Below are the code and all the weights of a small trained network. Each question names an input and a class and asks about switching units off, where a switched-off unit gives its printed mean instead of its output.

import numpy as np


def w(rows, s, z=0):
    codes = np.array(rows[::2]) - 128.0
    scale = np.full(codes.shape[1], s)
    scale[-1] = z or s
    return codes * scale


def f(y):
    return y / 2 * (1 + np.tanh(0.7978845608 * (y + 0.044715 * y**3)))


def log_softmax(a):
    a = a - a.max(-1, keepdims=True)
    return a - np.log(np.exp(a).sum(-1, keepdims=True))


def net(x, mask):
    res = np.array(x, float).reshape(1, 8) / 4 @ E
    y = f(res @ A[0][:, :-1].T + A[0][:, -1])
    res = res + np.where(mask, y, B[0][:, -1]) @ B[0][:, :-1]
    return log_softmax(res[-1] @ U[:, :-1].T + U[:, -1])


A, B = {}, {}
E = w([
[102,100,133,102,156,137,110,129,140,131],'x0',
[25,179,44,77,162,40,40,86,90,135],'x1',
[139,126,127,132,119,121,124,129,127,126],'x2',
[122,114,130,119,137,127,118,129,131,129],'x3',
[25,89,105,164,1,159,83,141,156,45],'x4',
[149,139,209,83,114,136,110,44,74,24],'x5',
[121,78,108,224,206,81,172,150,124,9],'x6',
[167,200,104,67,120,136,122,205,172,46],'x7',
],0.0086)
A[0] = w([
[141,190,112,103,141,151,98,180,191,106,155],'neuron 0',
[165,178,107,82,122,138,128,171,137,92,183],'neuron 1',
[162,93,181,164,106,203,158,181,143,130,31],'neuron 2',
[68,178,39,110,135,35,86,111,101,126,89],'neuron 3',
[144,77,101,162,140,149,148,34,94,184,74],'neuron 4',
[124,122,113,178,200,110,167,145,135,73,177],'neuron 5',
[169,83,158,125,121,189,164,151,190,133,3],'neuron 6',
[139,141,185,94,129,151,106,59,72,77,205],'neuron 7',
[48,101,89,131,2,162,113,169,147,70,65],'neuron 8',
[120,95,81,157,163,95,136,147,119,89,70],'neuron 9',
[118,157,62,158,175,148,149,169,166,194,145],'neuron 10',
[194,168,104,70,197,104,152,111,157,114,221],'neuron 11',
[154,167,153,95,113,138,109,133,130,182,172],'neuron 12',
[89,107,164,200,113,113,122,65,97,193,117],'neuron 13',
[110,131,104,131,104,110,132,175,168,196,101],'neuron 14',
[142,97,127,167,152,143,137,135,141,103,124],'neuron 15',
[123,97,77,163,126,117,133,168,176,164,78],'neuron 16',
[130,130,132,55,62,179,122,106,150,183,150],'neuron 17',
],0.0095,0.0012)
B[0] = w([
[137,122,167,121,94,72,106,182,166,68,179],'neuron 0',
[114,99,116,93,90,81,120,167,217,144,183],'neuron 1',
[88,168,169,103,82,161,130,130,31,133,219],'neuron 2',
[71,175,166,75,80,125,127,125,44,157,229],'neuron 3',
[95,73,156,134,74,101,119,210,185,113,192],'neuron 4',
[142,158,159,239,151,126,40,72,171,121,206],'neuron 5',
[39,157,183,89,101,209,115,150,52,128,203],'neuron 6',
[188,70,1,48,184,129,203,118,125,67,219],'neuron 7',
[138,50,136,198,226,91,182,142,115,228,251],'neuron 8',
[117,179,139,146,129,118,82,83,110,51,175],'neuron 9',
[158,144,96,129,154,160,200,148,116,98,194],'neuron 10',
[115,66,152,153,148,93,148,160,121,187,207],'neuron 11',
[151,140,140,203,185,104,68,92,146,145,185],'neuron 12',
[128,98,147,98,62,68,129,193,205,68,204],'neuron 13',
[154,142,71,108,104,169,149,68,134,59,179],'neuron 14',
[130,199,141,106,151,140,97,94,124,87,165],'neuron 15',
[200,97,52,68,108,184,177,59,122,64,176],'neuron 16',
[182,174,130,203,149,180,40,38,179,110,211],'neuron 17',
],0.0077,0.011)
U = w([
[152,184,135,183,143,147,33,25,176,97,117],'0',
[181,113,18,48,139,174,225,84,124,62,91],'1',
[66,193,174,62,92,149,125,149,27,153,46],'2',
[103,101,147,98,71,86,115,243,250,98,99],'3',
[144,82,141,166,218,104,191,159,120,243,254],'4',
],0.011,0.0011)

Each question gives the input, the list of numbers given to net, and the class t.
The units are the neurons (one row each of A and B). Each row of codes is followed by its name. A weight is (code - 128) times the scale printed after its matrix; where a second scale follows, it is the last column's (A, B and U).
mask holds one flag per neuron, in row order. A switched-off neuron (its flag False) gives its mean, the last column of its row in B, instead of its output. The means were averaged over made-up inputs and are rounded, as every weight is.
A unit's drop is (log p(t) with every unit on - log p(t) with that unit switched off) / (log p(t) with every unit on - log p(t) with every unit switched off).
The circuit of an input: a set's keep is (log p(t) with only the set's units on - log p(t) with every unit switched off) / (log p(t) with every unit on - log p(t) with every unit switched off). Starting from the 12 units with the biggest drops (on a tie, the unit counted first), units are removed one at a time, each time the one whose removal leaves the highest keep (on an exact tie, the one counted first), for as long as the keep stays at least 0.8.
units of the circuit, in order: the units of the circuit, biggest drop first
unit that matters most: the unit with the biggest drop
top k neurons: the k neurons with the biggest drops, biggest first
drop when u is switched off: that unit's drop, to one decimal
input [6,1,7,-3,5,-6,4,-7], class 3: unit that matters most -> neuron 13
input [2,7,2,-5,5,-6,5,-5], class 2: top 4 neurons -> neuron 3; neuron 7; neuron 17; neuron 9
input [-5,-8,-3,5,2,1,7,5], class 2: top 4 neurons -> neuron 2; neuron 6; neuron 17; neuron 12
input [-5,0,8,-5,4,-6,1,-3], class 1: top 2 neurons -> neuron 16; neuron 14
input [-1,8,6,6,-6,-2,4,0], class 2: top 2 neurons -> neuron 3; neuron 8
input [1,-7,-4,-3,3,0,-4,-7], class 2: top 2 neurons -> neuron 2; neuron 6
input [-4,2,6,-8,6,-8,-8,0], class 0: top 3 neurons -> neuron 17; neuron 7; neuron 12
input [7,-7,3,1,0,-4,2,-6], class 2: units of the circuit, in order -> neuron 2; neuron 6
input [-7,-8,-8,-3,5,8,-5,-2], class 1: top 4 neurons -> neuron 7; neuron 3; neuron 17; neuron 5
input [0,3,-2,1,-8,6,5,4], class 4: top 3 neurons -> neuron 11; neuron 5; neuron 16
input [4,-6,-5,-2,-5,-4,4,8], class 3: top 2 neurons -> neuron 1; neuron 0
input [-6,5,4,6,-6,6,-7,-2], class 0: top 2 neurons -> neuron 17; neuron 12
input [-4,-1,5,0,6,6,-2,-8], class 3: top 2 neurons -> neuron 13; neuron 4
input [-4,-1,-7,-8,6,-3,2,0], class 4: units of the circuit, in order -> neuron 8
input [7,6,3,1,6,-6,-6,-3], class 0: drop when neuron 8 is switched off -> -0.2
input [6,-7,-6,1,-6,-8,6,0], class 1: drop when neuron 10 is switched off -> 0.3
input [8,2,-3,0,0,2,-6,-8], class 3: drop when neuron 13 is switched off -> 0.7
